Below is a small trained network, with its code and all its weights. Each question gives an input and a target symbol and asks what happens when units are switched off, that is, made to give their printed mean instead of their output.

import numpy as np


def w(rows, s, z=0):
    codes = np.array(rows[::2]) - 128.0
    scale = np.full(codes.shape[1], s)
    scale[-1] = z or s
    return codes * scale


def norm(h):
    return h / np.sqrt((h * h).mean(-1, keepdims=True) + 1e-5)


def f(y):
    return y / 2 * (1 + np.tanh(0.7978845608 * (y + 0.044715 * y**3)))


def softmax(a):
    e = np.exp(a - a.max(-1, keepdims=True))
    return e / e.sum(-1, keepdims=True)


def log_softmax(a):
    a = a - a.max(-1, keepdims=True)
    return a - np.log(np.exp(a).sum(-1, keepdims=True))


def net(x, mask):
    ids = ['ΛΞΦαβεθμπτψω'.index(c) for c in x.split()]
    T = len(ids)
    res = E[ids] + P[:T]
    u = 0
    for l in range(3):
        q, k, v = (norm(res) @ M[l].T for M in (Q, K, V))
        z = softmax(np.where(np.tri(T) > 0, q @ k.T / 2**0.5, -1e9)) @ v
        res = res + np.where(mask[u], z, O[l][:, -1]) @ O[l][:, :-1]
        u += 1
        y = f(norm(res) @ A[l][:, :-1].T + A[l][:, -1])
        res = res + np.where(mask[u : u + 4], y, B[l][:, -1]) @ B[l][:, :-1]
        u += 4
    return log_softmax(norm(res)[-1] @ U[:, :-1].T + U[:, -1])


Q, K, V, O, A, B = {}, {}, {}, {}, {}, {}
E = w([
[230,190,88,131,217,116,84],'Λ',
[70,111,116,13,133,70,100],'Ξ',
[191,181,101,195,199,121,144],'Φ',
[232,160,215,155,24,143,109],'α',
[167,147,150,162,49,127,158],'β',
[185,203,107,152,172,203,126],'ε',
[164,209,175,169,30,160,141],'θ',
[189,169,97,169,66,156,174],'μ',
[72,143,210,175,155,129,48],'π',
[235,176,145,155,66,114,144],'τ',
[192,206,26,196,147,162,137],'ψ',
[254,99,139,184,140,87,174],'ω',
],0.012)
P = w([
[155,196,2,204,186,46,96],'0',
[108,244,126,123,243,13,116],'1',
[148,192,139,137,149,74,84],'2',
[155,173,116,129,126,163,79],'3',
[186,121,140,137,132,181,102],'4',
[110,97,213,110,123,208,138],'5',
[147,126,169,148,188,165,103],'6',
],0.0075)
Q[0] = w([
[109,187,127,159,182,110,106],'0.h1',
[195,72,159,179,1,78,204],'0.h1',
],0.048)
K[0] = w([
[71,101,134,89,159,126,95],'0.h1',
[191,236,125,254,138,96,152],'0.h1',
],0.038)
V[0] = w([
[231,224,129,230,145,122,135],'0.h1',
[133,137,193,3,153,137,155],'0.h1',
],0.02)
O[0] = w([
[191,216,158,150,126,56,51,254],'0.h1',
[99,90,139,114,147,247,173,152],'0.h1',
],0.012,0.0082)
A[0] = w([
[70,80,1,11,140,45,115,11],'0.n1',
[248,227,81,126,221,114,234,2],'0.n2',
[138,224,205,115,96,69,172,218],'0.n3',
[148,136,119,131,66,239,206,202],'0.n4',
],0.022,0.0018)
B[0] = w([
[136,144,68,12,162,136,111,143],'0.n1',
[157,195,114,96,57,81,148,195],'0.n2',
[108,130,2,100,67,106,144,251],'0.n3',
[151,160,25,113,73,57,106,220],'0.n4',
],0.022,0.021)
Q[1] = w([
[112,127,254,182,168,105,132],'1.h1',
[120,115,237,152,167,134,141],'1.h1',
],0.089)
K[1] = w([
[61,151,219,254,90,80,255],'1.h1',
[152,184,213,217,140,74,133],'1.h1',
],0.035)
V[1] = w([
[207,148,98,142,129,146,44],'1.h1',
[149,50,80,126,113,251,143],'1.h1',
],0.031)
O[1] = w([
[137,119,188,135,157,129,242,250],'1.h1',
[213,162,153,133,184,27,3,93],'1.h1',
],0.012)
A[1] = w([
[131,57,26,149,218,228,145,63],'1.n1',
[106,72,228,174,154,104,50,92],'1.n2',
[74,28,210,85,147,119,113,4],'1.n3',
[179,102,255,188,242,122,154,100],'1.n4',
],0.022,0.0027)
B[1] = w([
[120,196,150,142,69,174,213,253],'1.n1',
[177,144,103,69,175,83,139,127],'1.n2',
[250,73,129,229,136,17,204,126],'1.n3',
[121,112,219,125,118,205,187,128],'1.n4',
],0.026,0.0068)
Q[2] = w([
[205,250,160,152,125,74,199],'2.h1',
[234,244,178,125,166,21,94],'2.h1',
],0.011)
K[2] = w([
[158,216,4,82,130,115,207],'2.h1',
[125,125,209,7,175,160,50],'2.h1',
],0.013)
V[2] = w([
[251,189,146,151,189,148,147],'2.h1',
[33,57,39,100,154,139,142],'2.h1',
],0.029)
O[2] = w([
[99,177,2,98,84,71,111,23],'2.h1',
[166,92,226,198,128,174,54,252],'2.h1',
],0.014,0.015)
A[2] = w([
[81,78,118,90,80,168,151,60],'2.n1',
[1,87,114,128,146,45,171,3],'2.n2',
[112,142,119,151,131,135,21,73],'2.n3',
[114,137,144,66,163,39,178,17],'2.n4',
],0.039,0.0034)
B[2] = w([
[127,140,113,110,167,111,124,249],'2.n1',
[138,141,123,187,1,89,158,157],'2.n2',
[77,125,78,144,159,167,88,240],'2.n3',
[129,166,116,133,174,154,199,194],'2.n4',
],0.044,0.013)
U = w([
[176,188,93,178,51,97,186,136],'Λ',
[174,164,97,19,238,106,179,143],'Ξ',
[236,104,117,203,216,169,181,119],'Φ',
[165,114,232,106,101,207,120,253],'α',
[129,114,139,98,138,119,126,45],'β',
[129,115,118,117,134,156,127,40],'ε',
[134,104,130,113,141,120,121,63],'θ',
[142,121,133,108,132,127,112,71],'μ',
[2,153,135,173,154,210,94,203],'π',
[122,136,126,117,130,116,73,135],'τ',
[120,117,100,153,147,150,123,32],'ψ',
[140,118,121,131,137,111,95,86],'ω',
],0.0078,0.0048)

Each question gives the input, a string of symbols that net reads in full, and the target symbol t.
The units are the heads (2 rows each of Q, K, V and O) and the neurons (one row each of A and B). Each row of codes is followed by its name. A weight is (code - 128) times the scale printed after its matrix; where a second scale follows, it is the last column's (O, A, B and U).
mask holds one flag per unit, layer by layer, with each layer's heads first. A switched-off unit (its flag False) gives its mean, the last column of its rows in O or B, instead of its output. The means were averaged over made-up inputs and are rounded, as every weight is.
A unit's drop is (log p(t) with every unit on - log p(t) with that unit switched off) / (log p(t) with every unit on - log p(t) with every unit switched off).
The circuit of an input: a set's keep is (log p(t) with only the set's units on - log p(t) with every unit switched off) / (log p(t) with every unit on - log p(t) with every unit switched off). Starting from the 12 units with the biggest drops (on a tie, the unit counted first), units are removed one at a time, each time the one whose removal leaves the highest keep (on an exact tie, the one counted first), for as long as the keep stays at least 0.8.
circuit, biggest first: the units of the circuit, biggest drop first
most important unit: the unit with the biggest drop
top k neurons: the k neurons with the biggest drops, biggest first
top k neurons in layer l: the k neurons of layer l with the biggest drops, biggest first
drop when u is switched off: that unit's drop, to one decimal
input π α Ξ, target π: most important unit => 0.h1
input π π π ω π α π, target α: top 2 neurons => (0.n4 0.n2)
input Φ π π Ξ Ξ, target Ξ: circuit, biggest first => (0.n4 2.n1 2.n2)
input π ψ π π π π, target α: top 3 neurons => (0.n4 0.n3 0.n2)
input ε τ π π, target Ξ: top 3 neurons => (0.n3 0.n4 2.n1)
input π θ Λ ω π, target Ξ: top 3 neurons => (0.n4 2.n1 2.n3)
input ε τ Λ Φ μ ε, target Ξ: top 3 neurons in layer 2 => (2.n2 2.n1 2.n4)
input ε π π Ξ, target π: top 2 neurons => (0.n3 2.n3)
input Φ ε τ τ Ξ π Λ, target π: top 4 neurons => (0.n3 2.n3 0.n2 2.n1)
input Λ θ π π Ξ π Φ, target π: top 2 neurons => (0.n3 2.n3)
input ε Ξ π π, target π: top 4 neurons => (0.n3 2.n3 0.n4 0.n2)
input π Φ ε π π, target Φ: top 4 neurons => (0.n2 0.n4 2.n3 1.n1)
input μ ψ π Ξ Λ, target π: top 4 neurons => (0.n3 2.n3 0.n2 0.n1)
input Ξ π π, target π: top neuron => (2.n3)
input Λ θ π π π, target Φ: top 4 neurons => (0.n2 0.n4 2.n3 0.n3)
input Λ α θ Ξ π ε Ξ, target Ξ: top 3 neurons in layer 0 => (0.n4 0.n3 0.n1)
input π π Ξ ε, target π: drop when 1.h1 is switched off => 1.0
input τ π Ξ π ε, target π: drop when 0.h1 is switched off => 2.2
